Each row has a name. After each piece below comes the name of the row it's from, unless a question asks for something else. Each question is about the rows just above it.

suse: [147 158  77 115]
Kasop: [140 140 140 140]
Vap: [139  97 162 162]
tevu: [132 120 181 151]
paf: [113 113 140 148]
kimup: [127 128 186 126]
zemet: [131 157  69 117]
How many times does Kasop hold [140]?
4
Put [115  77 158 147] back in order: which row is it?
suse
Which row holds these entries in another order? [ 69 117 131 157]
zemet
How many times does Vap hold [139]?
1

Niteb: [127 151 157 118  56 150 145 147 105 169 123 130 139 130 121 133 141 165
 175 140 114  99 122  96 127 104]
saf: [105 127 131 133 130 127 114 141 175 169 118 122 140 121  99 165 145 123
  56 147  96 157 150 151 139 104]
dorad: [135 156 136 117 158 103 144  96 110 126 122 128 143  85 129 124  81 152
 112 142 157 120 158 129 123 144]
suzo: [105 127 131 133 130 127 114 141 175 169 118 122 140 141 137 137 140 108
 145 150 113 150 135 110 156 108]
[147  96 157 150 151 139 104 105 127 131 133 130 127 114 141 175 169 118
 122 140 121  99 165 145 123  56] is which row reordered?
saf
[108 156 110 135 150 113 150 145 108 140 137 137 141 140 122 118 169 175
 141 114 127 130 133 131 127 105] is which row reordered?
suzo

par: [128 103 110 101 115 156 106 141 133 117 122 110 145 142 148 119  82 123
 138 130 145 116  96 120  94 128 128 123]
butu: [126 118 107 103 100 152 108 133 120 151 121 153 122 120 106 109 120 135
 129 138 139 124  99 134  95 119 146 133]
Vapeg: [120 154 135 138  89 146 158 118 136 119 134 130 143 109 136 116 125 107
 143 119 180  50  99 158 106 136  99 105]
pem: [130 140 135 144 134 151 147 121 134 130 124 136 127 102 125 129 118 119
 115  91 113 125 124 108 136 142 120 154]
vatim: [145 117 168 105 115 142 141 117 122 145 106 119  82 110 133 156 148 149
 130  82  93 135 135 105 163 127 140 139]
Tud: [113 152  80 138 148 170 155 127 141 131  93 144 175 139 138 132 156 118
 117 109  69 179 101 126  95 107 122 107]
zozov: [128 144 103 144 134 141 155 124 120 133 113 128 115 118 130 116 129 133
 115 104 115 147 100 100 127 136 124 146]
mobi: [137 130 145 158 141 127 123 134 127 114 115 125 130 118 145 145 126 112
 128  95 137 150 113 111 137 153 103 152]
bege: [131 175 170 109  92 179 132 155 118 122 156 144 126 107  80 138 148 127
  95 117 141  69 101 139 107 138 113 152]
[148 156 133 110  82 119 106 145 122 117 141 142] is which row, read backwards?
vatim
[113  95 148 101 144 118 138 156 107 138 175 170 117 179 126 131 132 122
 152 127 107  92  69 141 155 139  80 109] is which row reordered?
bege
Which row holds this, read backwards? [ 99 124 139 138 129 135 120]
butu
Which row holds this, read backwards? [145 130 138]
par

dil: [108 152 104 157 130]
Reris: [ 59 126 109  77 156]
vofes: [156  58  77 126 109]
folep: [156  58  77 127 109]
latog: [110 133 101 104  95]
lago: [108 152 104 159  93]
[126 109 156  58  77] is which row reordered?
vofes
[109  59  77 156 126] is which row reordered?
Reris
Which row holds these entries in another order? [109 156  77 126  58]
vofes
asked: [108 152 104 157 130]
dil

ziro: [ 91  87 175 155 116 182]
tes: [133 121 169 160 125  93]
bagok: [125 149 156 163 115  80]
livun: [ 91 174 116 155 116 116]
pasan: [127 165 135 141 133 119]
Mavuv: [137 116 108 128 120 132]
muv: [155 126 109 119 147 166]
gare: [162 116 108 120 148 165]
dar: [154 177 108 124 153 120]
kabab: [ 91 170 170 170 124 124]
Mus: [134 121 123 119 127 138]
Times [124] occurs in kabab:
2
Put [ 87  91 116 155 175 182] back in order: which row is it?
ziro
Put [116 116 116 174  91 155] back in order: which row is it?
livun
How many times does livun hold [116]?
3
[119 133] is which row, read backwards?
pasan

vuz: [168 109 134 132 129 137 138 128 168 131 137  96  62 121 144 152 124 139
 134 122 138 120 125 124 124 130]
vala: [120 124 124 124 130 125 142 130  95 125 153 132 134 128 151 108 127 147
 121  84 139 116 130 130 128 133]
zot: [139 113 132 123 124 130 133 128 143 130 129 112  97 123 138 136 126 136
 128 136 131 127 129 130 128 131]
zap: [125 125 121 120 124 133 151 124 130 128 119 124 130 124  84 131 147 120
 130 120 153 128 120 124 108 124]
riz: [155 105 134  92 130 130 137 129 142 130 109 113  98 124 147 136 131 143
 130 170 132 124 140 133 128 130]
lamon: [121 100 128 122 132 113 139 130  71 125 128 150 172 124 147 136 123 143
 130 170 132 124 127 133 128 130]
Which row holds these entries in another order? [133 128 130 130 116 139  84 121 147 127 108 151 128 134 132 153 125  95
 130 142 125 130 124 124 124 120]
vala
Times [120] occurs in zap:
4
Times [153] occurs in zap:
1
Which row holds this, read backwards? [130 124 124 125 120]
vuz

ripaf: [133 156 132 136 146 141 122 121 147 119 138 129 125 127 118 127 148 143
 138 125 138 133 123 135 133 127 129 116 133 128 126]
gafen: [136 119 126 132 108 115 149 135 153 115 143 154 103 132 135 124 175 137
 124 112 141 130 112 151 162 134 129 134 128 143 148]
Sozot: [148 126 135 119 154 134 115 115 124 129 132 149 175 137 151 108 112 124
 128 134 130 162 141 136 154 135 143 132 103 143 112]
Vubi: [133 156 132 136 146 141 122 121 147 119 138 129 125 127 118 127 148 143
 138 125 138 133 122 135 134 127 129 116 133 128 127]
beg: [109 204 131 145 206 176 101  85 192  97 140 106 131 125 115 115 181 160
 125  92 154 115 131 135 133 121 125  99 149 131 111]
[135 132 103 154 143] is which row, read backwards?
gafen
How many times does beg hold [131]?
4
[131 149  99 125 121 133 135 131 115 154] is which row, read backwards?
beg
asked: [133 156 132 136 146 141 122 121 147 119 138 129 125 127 118 127 148 143
 138 125 138 133 123 135 133 127 129 116 133 128 126]
ripaf
[124 112 108 151] is which row, read backwards?
Sozot
[136 151 137 112 141 103 112 175 115 124 149 132 119 143 143 128 129 124
 135 135 134 154 162 153 115 148 130 108 126 132 134] is which row reordered?
gafen
Put [156 121 133 118 128 135 133 138 141 138 133 132 123 127 125 129 122 119
 146 143 127 126 125 133 129 147 148 127 138 116 136] back in order: which row is it?
ripaf

putu: [102 114  79 138  77 117 132 161 165 170 117 127 171  77 131 109 143 152
 146  85 131 110  85 121 108 119 112 127 124  97  90 153 113 108 125 163
 164]
bal: [141 122 131 147 117 115 163  69 111 167 122 130 146 148 129 108 149 130
 109  99 106 149 143 134 100 120 155 121 136 108 140 168 128 121 150 123
  93]
ruz: [164 138 114 143 146 165 109 125 102 121 108 153 161 131 108  85  77  85
 127 119 163 127  97  77 117  90 118 110 131 112 152 132 171 124 170  79
 113]
dolup: [136 105  91 116 118 127 171 102 107 147 133 153 146 145 138 122 161 156
 123  92 119 133 105 124 140 145 155 107 123 119 148 158 155 127 120 120
 113]
Guf: [135 132 124 116 138 127 150  93 106 129 141 148 139 144 130 128 143 137
 121 123 131 133 117 121 141 137 143 119 124 127 147 148 158 132 118 126
 101]
[165 110 127 132 112  85 119 131 108 161 131 117 108  90  77 127 164 171
 163  97 170  85 152 124 138 146 102 143 113 125 121  79 153 114 109 117
  77] is which row reordered?
putu
Which row holds these entries in another order? [164 163 125 108 113 153  90  97 124 127 112 119 108 121  85 110 131  85
 146 152 143 109 131  77 171 127 117 170 165 161 132 117  77 138  79 114
 102]
putu

